Here is a tiny trained network, its code and every weight. The questions are about switching its units off for an input and a class, where a switched-off unit gives its printed mean instead of its output.

import numpy as np


def w(rows, s, z=0):
    codes = np.array(rows[::2]) - 128.0
    scale = np.full(codes.shape[1], s)
    scale[-1] = z or s
    return codes * scale


def f(y):
    return y / 2 * (1 + np.tanh(0.7978845608 * (y + 0.044715 * y**3)))


def log_softmax(a):
    a = a - a.max(-1, keepdims=True)
    return a - np.log(np.exp(a).sum(-1, keepdims=True))


def net(x, mask):
    res = np.array(x, float).reshape(1, 6) / 4 @ E
    y = f(res @ A[0][:, :-1].T + A[0][:, -1])
    res = res + np.where(mask, y, B[0][:, -1]) @ B[0][:, :-1]
    return log_softmax(res[-1] @ U[:, :-1].T + U[:, -1])


A, B = {}, {}
E = w([
[11,56,202,68],'x0',
[196,56,78,161],'x1',
[139,97,108,107],'x2',
[169,133,255,117],'x3',
[185,75,118,85],'x4',
[119,163,85,58],'x5',
],0.0096)
A[0] = w([
[81,178,185,175,33],'neuron 0',
[185,167,120,211,67],'neuron 1',
[116,121,156,132,2],'neuron 2',
[167,192,156,67,208],'neuron 3',
[188,177,118,112,157],'neuron 4',
[130,129,101,225,37],'neuron 5',
[173,140,194,86,48],'neuron 6',
[151,6,154,132,157],'neuron 7',
],0.015,0.0033)
B[0] = w([
[79,61,215,186,207],'neuron 0',
[210,169,59,216,236],'neuron 1',
[164,105,133,220,138],'neuron 2',
[86,139,165,56,214],'neuron 3',
[194,159,64,98,214],'neuron 4',
[89,199,112,168,194],'neuron 5',
[127,186,228,108,197],'neuron 6',
[252,108,96,59,255],'neuron 7',
],0.016,0.0099)
U = w([
[69,82,18,81,125],'0',
[133,76,130,172,85],'1',
[126,197,33,43,250],'2',
[208,182,112,171,94],'3',
[163,187,2,224,66],'4',
[131,101,28,95,2],'5',
[138,196,196,112,149],'6',
[249,146,53,93,164],'7',
],0.0089,0.0079)

Each question gives the input, the list of numbers given to net, and the class t.
The units are the neurons (one row each of A and B). Each row of codes is followed by its name. A weight is (code - 128) times the scale printed after its matrix; where a second scale follows, it is the last column's (A, B and U).
mask holds one flag per neuron, in row order. A switched-off neuron (its flag False) gives its mean, the last column of its row in B, instead of its output. The means were averaged over made-up inputs and are rounded, as every weight is.
A unit's drop is (log p(t) with every unit on - log p(t) with that unit switched off) / (log p(t) with every unit on - log p(t) with every unit switched off).
The circuit of an input: a set's keep is (log p(t) with only the set's units on - log p(t) with every unit switched off) / (log p(t) with every unit on - log p(t) with every unit switched off). Starting from all 8 units, units are removed one at a time, each time the one whose removal leaves the highest keep (on an exact tie, the one counted first), for as long as the keep stays at least 0.8.
circuit, biggest first: the units of the circuit, biggest drop first
most important unit: the unit with the biggest drop
top k neurons: the k neurons with the biggest drops, biggest first
drop of u: that unit's drop, to one decimal
input [-2,-6,-5,-2,1,-3], class 6: top 4 neurons -> [neuron 7; neuron 1; neuron 0; neuron 4]
input [-7,1,-8,0,4,0], class 4: top 2 neurons -> [neuron 1; neuron 7]
input [-5,-5,-6,4,5,-5], class 6: circuit, biggest first -> [neuron 6]
input [2,5,-2,-1,0,8], class 2: top 4 neurons -> [neuron 0; neuron 1; neuron 7; neuron 2]
input [-5,-4,-2,4,-7,1], class 6: top 3 neurons -> [neuron 0; neuron 3; neuron 7]
input [0,-8,-5,-3,-5,-5], class 1: circuit, biggest first -> [neuron 0; neuron 6]
input [1,-4,-8,-1,-1,8], class 6: top 3 neurons -> [neuron 7; neuron 4; neuron 0]
input [7,-7,-8,0,-3,1], class 1: circuit, biggest first -> [neuron 0; neuron 2]
input [-6,-5,-8,-4,3,5], class 2: top 4 neurons -> [neuron 3; neuron 7; neuron 0; neuron 2]
input [2,6,-6,5,-5,2], class 6: top 3 neurons -> [neuron 1; neuron 4; neuron 7]
input [-6,-6,5,5,2,5], class 2: top 2 neurons -> [neuron 4; neuron 3]
input [3,2,-8,-1,-7,-3], class 1: top 2 neurons -> [neuron 0; neuron 6]
input [-6,-6,-8,2,3,-3], class 4: top 2 neurons -> [neuron 1; neuron 7]
input [2,3,-8,-7,2,-4], class 2: circuit, biggest first -> [neuron 1]
input [-6,-5,2,5,-1,6], class 2: top 2 neurons -> [neuron 4; neuron 3]
input [1,-2,0,2,5,8], class 2: top 2 neurons -> [neuron 0; neuron 2]
input [5,-7,8,-5,-8,2], class 0: top 2 neurons -> [neuron 6; neuron 1]
input [1,-3,-5,-5,6,-4], class 2: drop of neuron 7 -> 0.3
input [4,-4,-7,2,-3,0], class 1: drop of neuron 5 -> 0.1
input [3,-1,7,-5,2,2], class 0: most important unit -> neuron 1
input [0,-2,5,3,4,2], class 2: drop of neuron 0 -> 0.9
